Each matrix is followed by the number of dimensions of the space it projects onto, up to rounding:
[[ 0.88  0.11  0.11  0.00 -0.09  0.09 -0.02  0.26]
 [ 0.11  0.90 -0.10  0.00  0.08 -0.08  0.02 -0.23]
 [ 0.11 -0.10  0.90  0.00  0.08 -0.08  0.02 -0.23]
 [ 0.00  0.00  0.00  1.00  0.00  0.00  0.00 -0.01]
 [-0.09  0.08  0.08  0.00  0.93  0.07 -0.02  0.19]
 [ 0.09 -0.08 -0.08  0.00  0.07  0.93  0.02 -0.19]
 [-0.02  0.02  0.02  0.00 -0.02  0.02  1.00  0.05]
 [ 0.26 -0.23 -0.23 -0.01  0.19 -0.19  0.05  0.46]]
 | 7

[[ 0.74  0.15 -0.07  0.06  0.34  0.10 -0.10 -0.16]
 [ 0.15  0.87 -0.02  0.14 -0.16 -0.06  0.13  0.17]
 [-0.07 -0.02  0.91  0.22  0.14  0.02  0.06  0.05]
 [ 0.06  0.14  0.22  0.38 -0.21  0.00 -0.23 -0.25]
 [ 0.34 -0.16  0.14 -0.21  0.52 -0.13  0.07  0.14]
 [ 0.10 -0.06  0.02  0.00 -0.13  0.96  0.05  0.07]
 [-0.10  0.13  0.06 -0.23  0.07  0.05  0.85 -0.18]
 [-0.16  0.17  0.05 -0.25  0.14  0.07 -0.18  0.77]]
 | 6

[[ 0.69 -0.37  0.11 -0.11  0.12  0.00  0.21  0.00]
 [-0.37  0.57  0.13 -0.12  0.14  0.00  0.24  0.00]
 [ 0.11  0.13  0.96  0.04 -0.04  0.00 -0.08  0.00]
 [-0.11 -0.12  0.04  0.96  0.04  0.00  0.07  0.00]
 [ 0.12  0.14 -0.04  0.04  0.96  0.00 -0.08  0.00]
 [ 0.00  0.00  0.00  0.00  0.00  1.00  0.00  0.00]
 [ 0.21  0.24 -0.08  0.07 -0.08  0.00  0.86  0.00]
 [ 0.00  0.00  0.00  0.00  0.00  0.00  0.00  1.00]]
 | 7

[[ 0.38  0.38 -0.09 -0.07  0.15  0.22 -0.07  0.02]
 [ 0.38  0.63  0.15 -0.14  0.06  0.02  0.16 -0.14]
 [-0.09  0.15  0.27 -0.09 -0.12 -0.28  0.22 -0.13]
 [-0.07 -0.14 -0.09  0.53 -0.13  0.34  0.23 -0.19]
 [ 0.15  0.06 -0.12 -0.13  0.12  0.08 -0.18  0.12]
 [ 0.22  0.02 -0.28  0.34  0.08  0.50 -0.04 -0.02]
 [-0.07  0.16  0.22  0.23 -0.18 -0.04  0.36 -0.26]
 [ 0.02 -0.14 -0.13 -0.19  0.12 -0.02 -0.26  0.20]]
 | 3

[[ 0.00  0.00  0.00  0.00  0.00  0.00  0.00  0.00]
 [ 0.00  0.01  0.00  0.00  0.01  0.02 -0.08  0.07]
 [ 0.00  0.00  0.00  0.00  0.00  0.00  0.01 -0.01]
 [ 0.00  0.00  0.00  0.00  0.00  0.00 -0.01  0.01]
 [ 0.00  0.01  0.00  0.00  0.00  0.01 -0.04  0.03]
 [ 0.00  0.02  0.00  0.00  0.01  0.03 -0.14  0.12]
 [ 0.00 -0.08  0.01 -0.01 -0.04 -0.14  0.53 -0.47]
 [ 0.00  0.07 -0.01  0.01  0.03  0.12 -0.47  0.42]]
 | 1

[[ 0.79 -0.04  0.14 -0.12 -0.26  0.00  0.22 -0.13]
 [-0.04  0.90 -0.09 -0.07 -0.09  0.24  0.08  0.05]
 [ 0.14 -0.09  0.75  0.03  0.12  0.31 -0.10  0.18]
 [-0.12 -0.07  0.03  0.91 -0.16  0.11  0.14 -0.04]
 [-0.26 -0.09  0.12 -0.16  0.68  0.11  0.27 -0.13]
 [ 0.00  0.24  0.31  0.11  0.11  0.35 -0.09 -0.20]
 [ 0.22  0.08 -0.10  0.14  0.27 -0.09  0.77  0.11]
 [-0.13  0.05  0.18 -0.04 -0.13 -0.20  0.11  0.86]]
 | 6

[[ 0.45 -0.21  0.09 -0.21  0.27 -0.12 -0.24 -0.08]
 [-0.21  0.58 -0.23 -0.03 -0.03 -0.23 -0.10  0.29]
 [ 0.09 -0.23  0.78  0.08 -0.15 -0.06 -0.02  0.28]
 [-0.21 -0.03  0.08  0.91  0.13 -0.07 -0.05 -0.10]
 [ 0.27 -0.03 -0.15  0.13  0.81  0.02  0.09  0.18]
 [-0.12 -0.23 -0.06 -0.07  0.02  0.34  0.38 -0.07]
 [-0.24 -0.10 -0.02 -0.05  0.09  0.38  0.53  0.16]
 [-0.08  0.29  0.28 -0.10  0.18 -0.07  0.16  0.59]]
 | 5

[[ 0.90  0.15  0.08 -0.04 -0.10  0.06  0.19  0.12]
 [ 0.15  0.37 -0.39 -0.06  0.05 -0.21 -0.03  0.09]
 [ 0.08 -0.39  0.54 -0.14 -0.02  0.26  0.02  0.00]
 [-0.04 -0.06 -0.14  0.77 -0.34  0.05  0.12 -0.13]
 [-0.10  0.05 -0.02 -0.34  0.38 -0.11  0.21 -0.22]
 [ 0.06 -0.21  0.26  0.05 -0.11  0.15 -0.02  0.03]
 [ 0.19 -0.03  0.02  0.12  0.21 -0.02  0.50 -0.39]
 [ 0.12  0.09  0.00 -0.13 -0.22  0.03 -0.39  0.39]]
 | 4

[[ 0.99 -0.02  0.06 -0.02 -0.03 -0.02  0.05 -0.01]
 [-0.02  0.92  0.18 -0.06 -0.08 -0.06  0.15 -0.03]
 [ 0.06  0.18  0.58  0.15  0.19  0.13 -0.35  0.08]
 [-0.02 -0.06  0.15  0.95 -0.07 -0.05  0.12 -0.03]
 [-0.03 -0.08  0.19 -0.07  0.91 -0.06  0.16 -0.04]
 [-0.02 -0.06  0.13 -0.05 -0.06  0.96  0.11 -0.03]
 [ 0.05  0.15 -0.35  0.12  0.16  0.11  0.70  0.07]
 [-0.01 -0.03  0.08 -0.03 -0.04 -0.03  0.07  0.98]]
 | 7

[[ 0.89 -0.11 -0.09  0.20  0.06  0.15 -0.11 -0.03]
 [-0.11  0.89 -0.08  0.20  0.06  0.15 -0.11 -0.03]
 [-0.09 -0.08  0.93  0.15  0.05  0.12 -0.08 -0.02]
 [ 0.20  0.20  0.15  0.65 -0.11 -0.27  0.19  0.06]
 [ 0.06  0.06  0.05 -0.11  0.97 -0.09  0.06  0.02]
 [ 0.15  0.15  0.12 -0.27 -0.09  0.79  0.15  0.04]
 [-0.11 -0.11 -0.08  0.19  0.06  0.15  0.89 -0.03]
 [-0.03 -0.03 -0.02  0.06  0.02  0.04 -0.03  0.99]]
 | 7

[[ 0.98 -0.07  0.03 -0.05  0.02  0.00 -0.07 -0.05]
 [-0.07  0.69  0.11 -0.21  0.08  0.00 -0.31 -0.21]
 [ 0.03  0.11  0.96  0.08 -0.03  0.00  0.11  0.08]
 [-0.05 -0.21  0.08  0.85  0.06  0.00 -0.22 -0.15]
 [ 0.02  0.08 -0.03  0.06  0.98  0.00  0.08  0.06]
 [ 0.00  0.00  0.00  0.00  0.00  1.00  0.00  0.00]
 [-0.07 -0.31  0.11 -0.22  0.08  0.00  0.68 -0.22]
 [-0.05 -0.21  0.08 -0.15  0.06  0.00 -0.22  0.85]]
 | 7

[[ 0.64  0.01 -0.08 -0.17  0.30  0.05  0.21 -0.24]
 [ 0.01  0.38 -0.06 -0.07 -0.24  0.33  0.24  0.05]
 [-0.08 -0.06  0.46 -0.38 -0.06  0.06 -0.28 -0.08]
 [-0.17 -0.07 -0.38  0.45  0.06 -0.15  0.09  0.19]
 [ 0.30 -0.24 -0.06  0.06  0.64  0.10 -0.17  0.19]
 [ 0.05  0.33  0.06 -0.15  0.10  0.61  0.02  0.30]
 [ 0.21  0.24 -0.28  0.09 -0.17  0.02  0.39 -0.14]
 [-0.24  0.05 -0.08  0.19  0.19  0.30 -0.14  0.43]]
 | 4

[[ 0.32 -0.04 -0.31  0.09 -0.08  0.15 -0.26 -0.11]
 [-0.04  0.25  0.01 -0.05  0.00 -0.16  0.10 -0.38]
 [-0.31  0.01  0.31 -0.08  0.08 -0.13  0.25  0.15]
 [ 0.09 -0.05 -0.08  0.03 -0.02  0.07 -0.08  0.04]
 [-0.08  0.00  0.08 -0.02  0.02 -0.04  0.07  0.04]
 [ 0.15 -0.16 -0.13  0.07 -0.04  0.16 -0.16  0.19]
 [-0.26  0.10  0.25 -0.08  0.07 -0.16  0.23 -0.01]
 [-0.11 -0.38  0.15  0.04  0.04  0.19 -0.01  0.68]]
 | 2

[[ 0.07 -0.09 -0.01 -0.02  0.09  0.13  0.16  0.04]
 [-0.09  0.12  0.02  0.03 -0.12 -0.18 -0.22 -0.05]
 [-0.01  0.02  0.00  0.00 -0.02 -0.02 -0.03 -0.01]
 [-0.02  0.03  0.00  0.01 -0.03 -0.04 -0.05 -0.01]
 [ 0.09 -0.12 -0.02 -0.03  0.12  0.17  0.22  0.05]
 [ 0.13 -0.18 -0.02 -0.04  0.17  0.26  0.32  0.08]
 [ 0.16 -0.22 -0.03 -0.05  0.22  0.32  0.40  0.10]
 [ 0.04 -0.05 -0.01 -0.01  0.05  0.08  0.10  0.02]]
 | 1

[[ 0.43 -0.18  0.02  0.32  0.16 -0.02 -0.22  0.20]
 [-0.18  0.08  0.00 -0.14 -0.09  0.01  0.04 -0.10]
 [ 0.02  0.00  0.00  0.01 -0.01  0.00 -0.06 -0.01]
 [ 0.32 -0.14  0.01  0.25  0.17 -0.02 -0.05  0.19]
 [ 0.16 -0.09 -0.01  0.17  0.20 -0.04  0.24  0.21]
 [-0.02  0.01  0.00 -0.02 -0.04  0.01 -0.06 -0.04]
 [-0.22  0.04 -0.06 -0.05  0.24 -0.06  0.81  0.19]
 [ 0.20 -0.10 -0.01  0.19  0.21 -0.04  0.19  0.21]]
 | 2

[[ 0.94  0.16 -0.10  0.09 -0.04  0.05  0.06  0.01]
 [ 0.16  0.55  0.29 -0.27  0.15 -0.12 -0.17 -0.04]
 [-0.10  0.29  0.81  0.18 -0.12  0.06  0.09  0.05]
 [ 0.09 -0.27  0.18  0.83  0.14 -0.02 -0.06 -0.07]
 [-0.04  0.15 -0.12  0.14  0.67 -0.25 -0.16  0.27]
 [ 0.05 -0.12  0.06 -0.02 -0.25  0.66 -0.27  0.25]
 [ 0.06 -0.17  0.09 -0.06 -0.16 -0.27  0.77  0.18]
 [ 0.01 -0.04  0.05 -0.07  0.27  0.25  0.18  0.76]]
 | 6

[[ 0.03 -0.10  0.03  0.03 -0.10  0.06 -0.04 -0.03]
 [-0.10  0.52 -0.02 -0.10  0.27 -0.04 -0.01  0.39]
 [ 0.03 -0.02  0.06  0.03 -0.12  0.14 -0.10  0.08]
 [ 0.03 -0.10  0.03  0.04 -0.11  0.08 -0.05 -0.02]
 [-0.10  0.27 -0.12 -0.11  0.36 -0.29  0.19  0.00]
 [ 0.06 -0.04  0.14  0.08 -0.29  0.34 -0.25  0.22]
 [-0.04 -0.01 -0.10 -0.05  0.19 -0.25  0.18 -0.19]
 [-0.03  0.39  0.08 -0.02  0.00  0.22 -0.19  0.49]]
 | 2

[[ 0.52 -0.03  0.09 -0.04 -0.37  0.08  0.17 -0.25]
 [-0.03  0.00 -0.01  0.00  0.02  0.00 -0.01  0.01]
 [ 0.09 -0.01  0.02 -0.01 -0.07  0.01  0.03 -0.05]
 [-0.04  0.00 -0.01  0.00  0.03 -0.01 -0.01  0.02]
 [-0.37  0.02 -0.07  0.03  0.27 -0.06 -0.13  0.18]
 [ 0.08  0.00  0.01 -0.01 -0.06  0.01  0.03 -0.04]
 [ 0.17 -0.01  0.03 -0.01 -0.13  0.03  0.06 -0.08]
 [-0.25  0.01 -0.05  0.02  0.18 -0.04 -0.08  0.12]]
 | 1

[[ 0.50 -0.20 -0.02  0.16 -0.14  0.09  0.36 -0.14]
 [-0.20  0.92 -0.01  0.07 -0.06  0.04  0.15 -0.06]
 [-0.02 -0.01  1.00  0.01 -0.01  0.00  0.02 -0.01]
 [ 0.16  0.07  0.01  0.95  0.05 -0.03 -0.12  0.05]
 [-0.14 -0.06 -0.01  0.05  0.96  0.03  0.10 -0.04]
 [ 0.09  0.04  0.00 -0.03  0.03  0.98 -0.07  0.03]
 [ 0.36  0.15  0.02 -0.12  0.10 -0.07  0.74  0.10]
 [-0.14 -0.06 -0.01  0.05 -0.04  0.03  0.10  0.96]]
 | 7
